Below is a small trained network, with its code and all its weights. Each question gives an input and a class and asks what happens when units are switched off, that is, made to give their printed mean instead of their output.

import numpy as np


def w(rows, s, z=0):
    codes = np.array(rows[::2]) - 128.0
    scale = np.full(codes.shape[1], s)
    scale[-1] = z or s
    return codes * scale


def f(y):
    return y / 2 * (1 + np.tanh(0.7978845608 * (y + 0.044715 * y**3)))


def log_softmax(a):
    a = a - a.max(-1, keepdims=True)
    return a - np.log(np.exp(a).sum(-1, keepdims=True))


def net(x, mask):
    res = np.array(x, float).reshape(1, 8) / 4 @ E
    y = f(res @ A[0][:, :-1].T + A[0][:, -1])
    res = res + np.where(mask, y, B[0][:, -1]) @ B[0][:, :-1]
    return log_softmax(res[-1] @ U[:, :-1].T + U[:, -1])


A, B = {}, {}
E = w([
[80,124,66,119,88,116,43,135,133,145,202],'x0',
[137,55,94,165,188,181,157,175,87,207,54],'x1',
[124,182,192,167,126,84,139,108,69,124,136],'x2',
[72,205,116,99,204,188,104,89,163,110,136],'x3',
[107,132,70,213,143,81,149,186,139,52,168],'x4',
[191,144,138,89,74,123,118,150,138,153,69],'x5',
[155,188,80,101,182,5,60,179,77,130,124],'x6',
[141,148,99,138,68,202,116,158,126,183,121],'x7',
],0.011)
A[0] = w([
[101,182,87,177,193,98,140,175,29,145,125,253],'n0',
[108,137,176,129,137,40,159,118,90,109,134,159],'n1',
[206,156,143,128,73,59,169,175,122,115,99,243],'n2',
[167,140,67,117,110,56,62,125,164,126,153,134],'n3',
[137,72,117,176,142,135,125,127,99,101,139,75],'n4',
[100,60,144,102,83,170,146,116,174,138,150,102],'n5',
[122,136,31,99,148,4,1,175,100,113,146,140],'n6',
[110,94,42,213,58,177,139,157,230,98,175,124],'n7',
[90,154,116,119,224,167,104,105,140,85,180,67],'n8',
[132,73,142,114,29,188,174,58,176,168,107,174],'n9',
[98,240,195,157,91,81,82,83,87,90,216,205],'n10',
[47,80,112,163,134,180,114,117,108,192,162,199],'n11',
[117,118,194,144,111,194,164,68,128,122,88,88],'n12',
[139,78,143,173,112,38,153,123,141,48,172,165],'n13',
],0.01,0.0049)
B[0] = w([
[215,33,109,197,173,118,136,78,142,123,114,212],'n0',
[172,111,99,176,141,146,139,109,172,110,123,182],'n1',
[178,88,135,183,129,106,122,145,70,165,125,209],'n2',
[144,145,113,55,105,159,107,164,149,146,161,194],'n3',
[198,122,173,143,148,102,162,127,134,137,149,147],'n4',
[212,95,157,141,134,112,136,84,159,65,115,184],'n5',
[126,139,106,45,11,82,153,164,127,188,164,251],'n6',
[92,172,80,137,154,214,120,77,249,2,171,215],'n7',
[174,58,161,152,118,64,166,174,48,164,67,186],'n8',
[162,90,97,208,139,62,113,135,92,143,42,235],'n9',
[184,165,38,64,68,80,121,143,206,37,226,239],'n10',
[188,90,177,202,128,77,61,161,119,146,94,194],'n11',
[127,161,31,78,76,168,165,125,151,164,142,196],'n12',
[150,225,63,185,210,192,141,68,202,50,156,204],'n13',
],0.0089,0.018)
U = w([
[89,156,155,74,113,206,149,92,202,151,81,106],'0',
[112,176,89,13,24,131,134,116,156,104,178,147],'1',
[171,63,129,190,51,109,119,159,2,210,102,200],'2',
[60,155,191,143,113,174,130,129,103,112,166,2],'3',
[5,179,176,155,133,145,81,144,94,95,143,30],'4',
[49,176,190,152,113,176,88,93,30,65,158,13],'5',
[165,135,107,195,201,138,128,78,165,56,120,234],'6',
],0.0092,0.004)

Each question gives the input, the list of numbers given to net, and the class t.
The units are the neurons (one row each of A and B). Each row of codes is followed by its name. A weight is (code - 128) times the scale printed after its matrix; where a second scale follows, it is the last column's (A, B and U).
mask holds one flag per neuron, in row order. A switched-off neuron (its flag False) gives its mean, the last column of its row in B, instead of its output. The means were averaged over made-up inputs and are rounded, as every weight is.
A unit's drop is (log p(t) with every unit on - log p(t) with that unit switched off) / (log p(t) with every unit on - log p(t) with every unit switched off).
most important unit: the unit with the biggest drop
top k neurons: the k neurons with the biggest drops, biggest first
drop when u is switched off: that unit's drop, to one decimal
input [1,4,-3,0,-6,-4,7,-2], class 2: most important unit -> n10
input [-3,-8,1,5,7,1,-6,3], class 1: top 3 neurons -> (n10 n0 n11)
input [6,-2,7,-4,6,-4,3,-7], class 1: top 2 neurons -> (n6 n10)
input [1,-1,0,2,5,-6,3,0], class 1: top 3 neurons -> (n6 n9 n10)
input [0,2,-6,-5,-2,-5,8,-3], class 1: top 4 neurons -> (n6 n9 n8 n11)
input [-5,-8,1,-5,-5,-2,1,7], class 2: top 4 neurons -> (n7 n2 n9 n13)
input [4,0,-4,4,0,-6,6,-1], class 1: top 4 neurons -> (n6 n9 n2 n3)
input [5,-6,-5,0,8,-1,-4,-8], class 1: top 4 neurons -> (n6 n10 n0 n9)
input [-3,-5,1,0,1,6,-2,5], class 2: top 3 neurons -> (n13 n2 n7)
input [-6,-5,0,6,1,-1,-4,8], class 1: top 4 neurons -> (n12 n0 n13 n2)
input [8,-8,-4,5,-5,7,-7,3], class 6: top 3 neurons -> (n9 n6 n5)
input [-5,-5,6,-4,-7,4,1,8], class 2: drop when n6 is switched off -> 0.0
input [-8,-7,-2,-5,-5,-1,-6,6], class 2: drop when n9 is switched off -> 0.4
input [-5,3,-5,5,2,4,4,3], class 2: drop when n13 is switched off -> 0.8
input [2,1,0,6,-8,2,-8,1], class 2: most important unit -> n9
input [7,5,-2,4,2,6,-3,6], class 6: drop when n7 is switched off -> 0.9
